Below are the code and all the weights of a small trained network. Each question names an input and a target symbol and asks about switching units off, where a switched-off unit gives its printed mean instead of its output.

import numpy as np


def w(rows, s, z=0):
    codes = np.array(rows[::2]) - 128.0
    scale = np.full(codes.shape[1], s)
    scale[-1] = z or s
    return codes * scale


def norm(h):
    return h / np.sqrt((h * h).mean(-1, keepdims=True) + 1e-5)


def f(y):
    return np.maximum(y, 0)


def softmax(a):
    e = np.exp(a - a.max(-1, keepdims=True))
    return e / e.sum(-1, keepdims=True)


def log_softmax(a):
    a = a - a.max(-1, keepdims=True)
    return a - np.log(np.exp(a).sum(-1, keepdims=True))


def net(x, mask):
    ids = ['αβγζθω'.index(c) for c in x.split()]
    T = len(ids)
    res = E[ids] + P[:T]
    u = 0
    for l in range(2):
        q, k, v = (norm(res) @ M[l].T for M in (Q, K, V))
        z = softmax(np.where(np.tri(T) > 0, q @ k.T / 2**0.5, -1e9)) @ v
        res = res + np.where(mask[u], z, O[l][:, -1]) @ O[l][:, :-1]
        u += 1
        y = f(norm(res) @ A[l][:, :-1].T + A[l][:, -1])
        res = res + np.where(mask[u : u + 4], y, B[l][:, -1]) @ B[l][:, :-1]
        u += 4
    return log_softmax(norm(res)[-1] @ U[:, :-1].T + U[:, -1])


Q, K, V, O, A, B = {}, {}, {}, {}, {}, {}
E = w([
[192,87,132,192,147,155,151],'α',
[226,102,172,64,160,74,92],'β',
[118,152,176,92,207,148,150],'γ',
[253,122,155,134,143,103,60],'ζ',
[100,113,144,140,163,209,136],'θ',
[104,159,175,113,143,134,145],'ω',
],0.019)
P = w([
[51,113,75,63,149,127,99],'0',
[204,154,60,144,218,124,125],'1',
[130,85,198,76,100,212,71],'2',
[175,186,146,139,82,108,138],'3',
[165,203,99,139,76,105,170],'4',
[179,210,131,139,62,150,167],'5',
[176,191,107,128,53,135,177],'6',
[123,131,133,220,161,213,121],'7',
[138,109,117,200,141,96,176],'8',
[137,128,110,254,125,25,223],'9',
],0.0087)
Q[0] = w([
[254,150,173,90,137,144,119],'L0H1',
[84,162,121,132,117,234,75],'L0H1',
],0.0074)
K[0] = w([
[172,226,143,110,36,253,182],'L0H1',
[126,137,153,202,142,20,74],'L0H1',
],0.0047)
V[0] = w([
[150,182,69,113,122,255,88],'L0H1',
[180,177,198,173,80,75,191],'L0H1',
],0.0057)
O[0] = w([
[36,155,114,220,213,159,10,252],'L0H1',
[170,94,224,209,143,188,79,125],'L0H1',
],0.011,0.0033)
A[0] = w([
[121,181,128,149,133,192,146,8],'L0N1',
[70,137,193,180,173,181,175,34],'L0N2',
[255,82,128,106,121,112,132,176],'L0N3',
[114,186,171,83,174,199,89,178],'L0N4',
],0.0084,0.0015)
B[0] = w([
[91,58,89,172,74,105,166,191],'L0N1',
[124,85,89,146,174,89,181,255],'L0N2',
[132,117,197,102,173,184,206,203],'L0N3',
[97,227,94,104,147,2,176,251],'L0N4',
],0.011,0.0076)
Q[1] = w([
[138,254,161,145,166,151,191],'L1H1',
[220,62,197,99,139,121,124],'L1H1',
],0.0053)
K[1] = w([
[60,128,89,200,4,16,114],'L1H1',
[90,240,155,222,67,65,1],'L1H1',
],0.0047)
V[1] = w([
[142,201,128,144,149,59,100],'L1H1',
[83,101,86,196,38,1,148],'L1H1',
],0.0075)
O[1] = w([
[128,146,190,229,243,41,143,254],'L1H1',
[66,6,96,59,201,134,115,203],'L1H1',
],0.014,0.0045)
A[1] = w([
[156,250,40,52,156,47,181,250],'L1N1',
[134,44,75,69,66,119,11,128],'L1N2',
[187,76,109,81,92,255,208,108],'L1N3',
[178,33,121,221,106,119,122,183],'L1N4',
],0.0072,0.0017)
B[1] = w([
[106,162,93,148,92,111,34,255],'L1N1',
[139,82,116,137,127,134,184,129],'L1N2',
[46,84,22,106,170,155,207,142],'L1N3',
[180,171,59,107,101,108,8,192],'L1N4',
],0.012,0.0075)
U = w([
[81,76,69,89,103,154,248,4],'α',
[178,194,112,64,93,192,207,122],'β',
[107,149,123,148,102,91,210,115],'γ',
[187,214,215,183,71,184,107,172],'ζ',
[125,223,56,127,101,94,2,141],'θ',
[146,32,151,108,157,154,121,133],'ω',
],0.0091,0.0012)

Each question gives the input, a string of symbols that net reads in full, and the target symbol t.
The units are the heads (2 rows each of Q, K, V and O) and the neurons (one row each of A and B). Each row of codes is followed by its name. A weight is (code - 128) times the scale printed after its matrix; where a second scale follows, it is the last column's (O, A, B and U).
mask holds one flag per unit, layer by layer, with each layer's heads first. A switched-off unit (its flag False) gives its mean, the last column of its rows in O or B, instead of its output. The means were averaged over made-up inputs and are rounded, as every weight is.
A unit's drop is (log p(t) with every unit on - log p(t) with that unit switched off) / (log p(t) with every unit on - log p(t) with every unit switched off).
The circuit of an input: a set's keep is (log p(t) with only the set's units on - log p(t) with every unit switched off) / (log p(t) with every unit on - log p(t) with every unit switched off). Starting from all 10 units, units are removed one at a time, each time the one whose removal leaves the highest keep (on an exact tie, the one counted first), for as long as the keep stays at least 0.8.
units of the circuit, in order: the units of the circuit, biggest drop first
most important unit: the unit with the biggest drop
k most important neurons: the k neurons with the biggest drops, biggest first
k most important neurons of layer l: the k neurons of layer l with the biggest drops, biggest first
drop when u is switched off: that unit's drop, to one decimal
input ζ ω α ζ, target ω: units of the circuit, in order : [L0N3; L0N4]
input ζ ω ω θ ζ θ γ β θ θ, target ω: units of the circuit, in order : [L0N4; L0H1]
input β β θ γ α ζ, target ζ: units of the circuit, in order : [L0N2; L0N3]
input ω γ γ β θ ω ω ω ζ, target ω: most important unit : L0N3
input ζ γ α, target ζ: 2 most important neurons : [L0N1; L0N2]
input α θ β α α θ α, target θ: 3 most important neurons : [L1N4; L0N4; L0N3]
input ω θ α ω ζ β, target ω: units of the circuit, in order : [L0N3; L1H1]
input γ ω θ α α, target ω: 2 most important neurons : [L1N1; L0N3]
input θ ω θ θ α ω ω θ α, target ω: units of the circuit, in order : [L1H1; L0N4]
input θ β θ θ, target α: units of the circuit, in order : [L0N1; L0H1]
input ζ ω θ γ θ θ, target α: 2 most important neurons : [L0N1; L0N2]
input β θ θ γ ζ θ ω θ θ α, target θ: 2 most important neurons of layer 0 : [L0N3; L0N2]
input ζ ζ ω θ γ γ ω ω ω ω, target ω: 2 most important neurons of layer 0 : [L0N4; L0N1]
input α α β α, target β: most important neuron of layer 1 : [L1N3]
input α γ γ ω ω θ θ θ ω, target α: 2 most important neurons of layer 0 : [L0N1; L0N2]
input ζ β β, target ζ: 2 most important neurons : [L0N2; L0N1]
input β α θ, target θ: 2 most important neurons of layer 0 : [L0N4; L0N3]
input γ α ζ, target ζ: drop when L0N1 is switched off : 0.1
input α θ ω θ θ γ α ω θ θ, target ω: drop when L1H1 is switched off : 0.3
input ζ α ζ β, target ζ: drop when L0N4 is switched off : 0.0
input ω ω β γ ω α θ ω θ ω, target ω: most important unit : L0N4
